Below are the code and all the weights of a small trained network. Each question names an input and a target symbol and asks about switching units off, where a switched-off unit gives its printed mean instead of its output.

import numpy as np


def w(rows, s, z=0):
    codes = np.array(rows[::2]) - 128.0
    scale = np.full(codes.shape[1], s)
    scale[-1] = z or s
    return codes * scale


def f(y):
    return np.maximum(y, 0)


def softmax(a):
    e = np.exp(a - a.max(-1, keepdims=True))
    return e / e.sum(-1, keepdims=True)


def log_softmax(a):
    a = a - a.max(-1, keepdims=True)
    return a - np.log(np.exp(a).sum(-1, keepdims=True))


def net(x, mask):
    ids = ['αβδεζηθλμξπστφψ'.index(c) for c in x.split()]
    T = len(ids)
    res = E[ids] + P[:T]
    u = 0
    for l in range(2):
        r = res
        for j in range(2):
            rows = slice(2 * j, 2 * j + 2)
            q, k, v = (r @ M[l][rows].T for M in (Q, K, V))
            z = softmax(np.where(np.tri(T) > 0, q @ k.T / 2**0.5, -1e9)) @ v
            o = O[l][rows]
            res = res + np.where(mask[u + j], z, o[:, -1]) @ o[:, :-1]
        u += 2
        y = f(res @ A[l][:, :-1].T + A[l][:, -1])
        res = res + np.where(mask[u : u + 4], y, B[l][:, -1]) @ B[l][:, :-1]
        u += 4
    return log_softmax(res[-1] @ U[:, :-1].T + U[:, -1])


Q, K, V, O, A, B = {}, {}, {}, {}, {}, {}
E = w([
[79,109,132,114,145,12],'α',
[79,113,130,127,149,14],'β',
[89,109,136,119,157,11],'δ',
[130,147,184,12,195,123],'ε',
[39,150,33,91,90,146],'ζ',
[67,115,131,120,127,1],'η',
[180,59,168,160,129,85],'θ',
[81,100,128,127,145,17],'λ',
[182,197,183,149,93,68],'μ',
[88,119,218,177,197,149],'ξ',
[183,133,88,55,174,100],'π',
[132,187,112,190,215,115],'σ',
[65,48,113,57,200,51],'τ',
[147,45,35,166,230,152],'φ',
[74,100,136,109,136,34],'ψ',
],0.0091)
P = w([
[56,104,86,138,125,2],'0',
[82,108,101,138,139,21],'1',
[95,113,107,138,152,40],'2',
[111,114,113,140,163,52],'3',
[124,118,121,134,167,66],'4',
[134,117,129,132,179,79],'5',
[143,125,133,133,189,88],'6',
[157,119,139,136,190,98],'7',
[161,121,147,132,200,110],'8',
[172,124,149,131,204,119],'9',
[181,126,151,132,215,128],'10',
[188,125,159,130,220,131],'11',
[193,128,171,127,233,128],'12',
],0.0078)
Q[0] = w([
[168,195,126,130,32,249],'0.h1',
[117,137,140,119,64,184],'0.h1',
[130,111,161,111,176,64],'0.h2',
[152,119,172,93,154,116],'0.h2',
],0.015)
K[0] = w([
[28,120,83,125,100,37],'0.h1',
[14,93,131,111,99,62],'0.h1',
[129,179,105,138,62,255],'0.h2',
[72,153,53,105,53,210],'0.h2',
],0.0095)
V[0] = w([
[95,73,214,111,146,180],'0.h1',
[254,112,56,136,131,108],'0.h1',
[192,125,171,156,191,84],'0.h2',
[212,165,159,130,201,162],'0.h2',
],0.0089)
O[0] = w([
[126,76,184,108,156,184,68],'0.h1',
[217,131,68,140,125,90,197],'0.h1',
[189,140,153,156,172,47,254],'0.h2',
[254,139,145,130,180,137,66],'0.h2',
],0.0084,0.0034)
A[0] = w([
[116,30,230,144,130,119,214],'0.n1',
[162,82,46,69,157,78,254],'0.n2',
[80,134,183,85,149,254,201],'0.n3',
[140,140,143,108,157,137,158],'0.n4',
],0.0064,0.0025)
B[0] = w([
[88,39,230,113,200,76,178],'0.n1',
[130,91,34,65,193,22,255],'0.n2',
[186,187,2,177,137,52,138],'0.n3',
[174,179,141,110,150,142,152],'0.n4',
],0.0047,0.0075)
Q[1] = w([
[100,158,126,132,19,237],'1.h1',
[137,121,86,128,171,83],'1.h1',
[141,119,114,140,162,87],'1.h2',
[146,103,105,130,233,11],'1.h2',
],0.012)
K[1] = w([
[28,129,105,125,117,48],'1.h1',
[198,125,119,135,141,156],'1.h1',
[156,131,132,134,134,138],'1.h2',
[248,126,151,145,155,208],'1.h2',
],0.014)
V[1] = w([
[114,11,77,254,192,158],'1.h1',
[126,83,61,17,183,161],'1.h1',
[139,21,80,88,84,114],'1.h2',
[104,231,40,159,192,150],'1.h2',
],0.0076)
O[1] = w([
[117,93,45,250,194,250,252],'1.h1',
[192,78,72,8,76,219,207],'1.h1',
[184,74,96,137,76,127,121],'1.h2',
[110,254,76,108,135,211,251],'1.h2',
],0.0087,0.0042)
A[1] = w([
[107,196,127,166,172,157,192],'1.n1',
[90,122,254,62,152,61,253],'1.n2',
[186,119,65,110,122,171,49],'1.n3',
[85,161,136,146,155,207,75],'1.n4',
],0.0081,0.0027)
B[1] = w([
[63,130,114,54,155,127,255],'1.n1',
[153,163,254,158,62,229,234],'1.n2',
[130,187,122,179,53,154,216],'1.n3',
[153,42,134,76,68,71,181],'1.n4',
],0.0073,0.0072)
U = w([
[117,132,139,146,89,111,51],'α',
[122,141,137,161,87,121,49],'β',
[133,139,134,153,90,114,4],'δ',
[165,96,207,15,93,184,211],'ε',
[104,128,130,115,85,160,7],'ζ',
[91,139,140,151,64,122,158],'η',
[206,44,114,203,161,22,114],'θ',
[117,124,133,149,91,124,72],'λ',
[185,254,191,224,85,68,129],'μ',
[73,97,201,214,193,236,109],'ξ',
[239,157,74,47,47,28,78],'π',
[76,218,96,106,234,108,209],'σ',
[70,19,103,10,138,189,146],'τ',
[142,150,91,211,96,229,187],'φ',
[101,122,132,124,94,157,178],'ψ',
],0.005,0.0017)

Each question gives the input, a string of symbols that net reads in full, and the target symbol t.
The units are the heads (2 rows each of Q, K, V and O) and the neurons (one row each of A and B). Each row of codes is followed by its name. A weight is (code - 128) times the scale printed after its matrix; where a second scale follows, it is the last column's (O, A, B and U).
mask holds one flag per unit, layer by layer, with each layer's heads first. A switched-off unit (its flag False) gives its mean, the last column of its rows in O or B, instead of its output. The means were averaged over made-up inputs and are rounded, as every weight is.
A unit's drop is (log p(t) with every unit on - log p(t) with that unit switched off) / (log p(t) with every unit on - log p(t) with every unit switched off).
The circuit of an input: a set's keep is (log p(t) with only the set's units on - log p(t) with every unit switched off) / (log p(t) with every unit on - log p(t) with every unit switched off). Starting from all 12 units, units are removed one at a time, each time the one whose removal leaves the highest keep (on an exact tie, the one counted first), for as long as the keep stays at least 0.8.
units of the circuit, in order: the units of the circuit, biggest drop first
top k neurons: the k neurons with the biggest drops, biggest first
top k neurons in layer l: the k neurons of layer l with the biggest drops, biggest first
heads that matter: for each layer, one digit per head in row order, 1 if its drop is at least 0.15 and else 0, layers parted by /
input η σ δ θ π α β μ ψ, target μ: heads that matter => 00 / 10
input ε ξ τ δ η ψ ε λ, target ε: heads that matter => 10 / 10
input τ β ε σ μ α τ τ ψ, target μ: units of the circuit, in order => [1.h1 1.n2 0.h2 0.n2]
input τ τ ε ψ, target ε: heads that matter => 10 / 10
input θ μ σ β σ λ φ ξ μ ε τ β, target ε: heads that matter => 11 / 10
input μ θ δ η τ, target θ: units of the circuit, in order => [1.h2 1.h1 1.n1]
input τ ξ θ τ σ λ π η φ σ τ α μ, target μ: units of the circuit, in order => [1.h1 0.h2 1.n2]
input φ β τ π τ, target π: heads that matter => 10 / 10
input η δ η β ξ δ μ τ τ λ β, target μ: heads that matter => 00 / 10
input η ξ μ ξ ε η φ τ λ, target φ: units of the circuit, in order => [1.h1 1.n3 1.h2]
input ε σ π π ξ τ, target ξ: top 2 neurons => [0.n2 1.n2]
input θ ψ μ θ μ ε, target ε: units of the circuit, in order => [1.h1 1.n2 0.h2]
input θ β π δ ψ μ η, target μ: units of the circuit, in order => [1.h1 1.n2 0.n2]
input σ θ τ λ θ θ π π σ β λ μ δ, target μ: units of the circuit, in order => [1.h1 1.n2 0.h2]
input σ σ σ π σ θ ε σ, target σ: units of the circuit, in order => [1.h2 0.h2 1.n1 1.n2]
input θ σ δ φ σ ξ, target ξ: top neuron => [0.n2]
input σ ε θ β π λ π σ ψ τ ψ δ β, target σ: top neuron => [0.n2]
input τ τ σ θ β θ φ λ δ θ δ σ δ, target σ: heads that matter => 01 / 01
input β η π π θ η, target θ: heads that matter => 00 / 01
input σ σ σ ε, target ε: units of the circuit, in order => [1.h1 1.n2 0.h1]
input φ α η θ σ α σ σ φ π τ, target π: heads that matter => 11 / 10
input λ π η, target π: units of the circuit, in order => [1.h1 0.h1 0.n2]
input η α δ σ ε σ δ α σ φ π, target π: top 2 neurons => [0.n2 1.n2]
input σ σ μ σ σ ξ ψ α π μ π τ δ, target π: heads that matter => 11 / 10
input θ τ σ τ σ θ σ, target σ: top 3 neurons => [1.n1 1.n2 0.n1]
input σ ε σ τ, target σ: top 2 neurons in layer 0 => [0.n2 0.n1]
input λ ψ τ μ θ η σ ξ ψ σ η, target σ: top neuron => [1.n1]
input σ π ξ σ σ φ ε φ σ λ, target σ: top 2 neurons => [0.n2 1.n2]
input α η τ μ, target μ: top 2 neurons => [1.n2 0.n2]
